Here is a tiny trained network, its code and every weight. The questions are about switching its units off for an input and a class, where a switched-off unit gives its printed mean instead of its output.

import numpy as np


def w(rows, s, z=0):
    codes = np.array(rows[::2]) - 128.0
    scale = np.full(codes.shape[1], s)
    scale[-1] = z or s
    return codes * scale


def norm(h):
    return h / np.sqrt((h * h).mean(-1, keepdims=True) + 1e-5)


def f(y):
    return y / 2 * (1 + np.tanh(0.7978845608 * (y + 0.044715 * y**3)))


def log_softmax(a):
    a = a - a.max(-1, keepdims=True)
    return a - np.log(np.exp(a).sum(-1, keepdims=True))


def net(x, mask):
    res = np.array(x, float).reshape(1, 6) / 4 @ E
    u = 0
    for l in range(3):
        y = f(norm(res) @ A[l][:, :-1].T + A[l][:, -1])
        res = res + np.where(mask[u : u + 4], y, B[l][:, -1]) @ B[l][:, :-1]
        u += 4
    return log_softmax(norm(res)[-1] @ U[:, :-1].T + U[:, -1])


A, B = {}, {}
E = w([
[43,253,144,130,53,98,104,60,80],'x0',
[25,136,118,90,89,179,109,192,133],'x1',
[183,123,51,104,112,124,91,156,49],'x2',
[134,80,55,207,50,136,123,121,217],'x3',
[186,51,223,83,24,119,106,125,181],'x4',
[71,16,124,230,104,179,205,75,4],'x5',
],0.0047)
A[0] = w([
[163,108,87,103,47,58,109,226,59,186],'L0N0',
[216,158,131,192,181,69,136,41,150,1],'L0N1',
[104,223,87,254,250,172,136,155,147,90],'L0N2',
[115,97,135,144,165,160,127,178,148,57],'L0N3',
],0.0059,0.0033)
B[0] = w([
[100,160,112,162,246,179,111,84,196,233],'L0N0',
[26,119,39,72,119,40,164,165,161,170],'L0N1',
[197,117,149,87,116,183,99,97,188,252],'L0N2',
[78,152,179,130,59,148,140,180,89,116],'L0N3',
],0.011,0.003)
A[1] = w([
[181,73,99,80,163,147,186,254,153,29],'L1N0',
[181,96,66,115,143,53,188,64,103,146],'L1N1',
[153,142,161,49,178,113,139,136,72,2],'L1N2',
[20,121,101,93,108,221,90,220,137,59],'L1N3',
],0.0079,0.0026)
B[1] = w([
[127,146,223,178,69,59,63,107,28,248],'L1N0',
[94,160,145,121,166,107,187,216,188,252],'L1N1',
[45,44,133,35,99,83,141,2,110,187],'L1N2',
[126,123,135,125,134,14,224,175,172,244],'L1N3',
],0.0088,0.0027)
A[2] = w([
[83,40,201,81,73,122,118,100,222,99],'L2N0',
[128,98,97,115,99,136,98,162,88,4],'L2N1',
[146,254,121,112,70,68,73,97,122,215],'L2N2',
[159,125,65,193,59,115,102,167,187,28],'L2N3',
],0.0083,0.0019)
B[2] = w([
[181,162,39,119,225,173,79,122,177,236],'L2N0',
[151,95,98,93,77,50,139,157,195,103],'L2N1',
[187,73,240,254,135,129,153,179,103,254],'L2N2',
[12,150,219,26,103,122,69,6,113,175],'L2N3',
],0.0073,0.0055)
U = w([
[33,144,111,95,169,8,182,218,209,133],'0',
[221,128,126,107,184,247,73,86,125,158],'1',
[123,101,162,183,169,172,131,143,116,255],'2',
[130,94,213,230,71,84,60,146,18,114],'3',
[42,117,132,30,160,126,63,35,130,135],'4',
[114,161,90,132,245,218,89,159,145,92],'5',
[131,133,38,48,2,113,92,160,75,29],'6',
],0.0078,0.0044)

Each question gives the input, the list of numbers given to net, and the class t.
The units are the neurons (one row each of A and B). Each row of codes is followed by its name. A weight is (code - 128) times the scale printed after its matrix; where a second scale follows, it is the last column's (A, B and U).
mask holds one flag per neuron, layer by layer. A switched-off neuron (its flag False) gives its mean, the last column of its row in B, instead of its output. The means were averaged over made-up inputs and are rounded, as every weight is.
A unit's drop is (log p(t) with every unit on - log p(t) with that unit switched off) / (log p(t) with every unit on - log p(t) with every unit switched off).
The circuit of an input: a set's keep is (log p(t) with only the set's units on - log p(t) with every unit switched off) / (log p(t) with every unit on - log p(t) with every unit switched off). Starting from all 12 units, units are removed one at a time, each time the one whose removal leaves the highest keep (on an exact tie, the one counted first), for as long as the keep stays at least 0.8.
circuit, biggest first: the units of the circuit, biggest drop first
top k neurons: the k neurons with the biggest drops, biggest first
top k neurons in layer l: the k neurons of layer l with the biggest drops, biggest first
input [-4,-2,-8,4,5,2], class 5: circuit, biggest first -> (L2N0)
input [-5,2,-8,4,3,3], class 5: top 4 neurons -> (L2N0; L2N2; L0N2; L0N3)
input [2,-6,7,-5,0,5], class 5: top 2 neurons -> (L0N0; L1N3)
input [5,-1,-3,3,-7,6], class 1: top 2 neurons in layer 0 -> (L0N2; L0N1)
input [-5,5,-4,4,0,5], class 0: top 2 neurons in layer 0 -> (L0N3; L0N2)
input [0,5,6,-3,-6,-7], class 2: top 2 neurons in layer 2 -> (L2N2; L2N0)
input [-4,5,3,-4,3,-7], class 2: circuit, biggest first -> (L1N0; L0N0; L2N2)
input [4,-4,2,-3,0,-3], class 0: top 2 neurons -> (L0N1; L1N0)
input [-2,1,-8,-4,5,4], class 5: top 2 neurons -> (L2N0; L1N0)
input [-4,8,8,-3,-7,7], class 0: top 2 neurons -> (L1N3; L2N2)
input [0,4,7,2,2,6], class 5: top 2 neurons in layer 0 -> (L0N0; L0N1)
input [3,-8,5,0,-8,-4], class 0: top 4 neurons -> (L0N1; L1N1; L2N0; L0N0)
input [-7,3,-5,0,-6,-5], class 3: top 2 neurons in layer 1 -> (L1N0; L1N2)
input [4,0,-8,4,1,5], class 5: top 3 neurons -> (L2N0; L1N0; L2N2)
input [2,7,-5,-6,-8,-8], class 1: circuit, biggest first -> (L0N2)
input [-8,6,2,-1,7,2], class 3: top 3 neurons in layer 1 -> (L1N0; L1N1; L1N2)
input [3,2,4,2,8,2], class 1: top 2 neurons -> (L0N1; L1N1)
input [-8,6,-5,-2,1,0], class 3: top 2 neurons in layer 0 -> (L0N0; L0N1)
input [1,8,-4,1,4,6], class 0: top 3 neurons -> (L1N3; L0N2; L2N2)
input [-5,3,-3,-5,4,4], class 3: circuit, biggest first -> (L1N0)
input [-2,4,-1,0,-3,-5], class 2: top 2 neurons in layer 0 -> (L0N2; L0N1)
input [-6,1,-3,5,5,-1], class 3: top 3 neurons -> (L1N0; L0N2; L0N0)
input [-2,0,7,6,7,7], class 1: top 2 neurons in layer 0 -> (L0N0; L0N1)
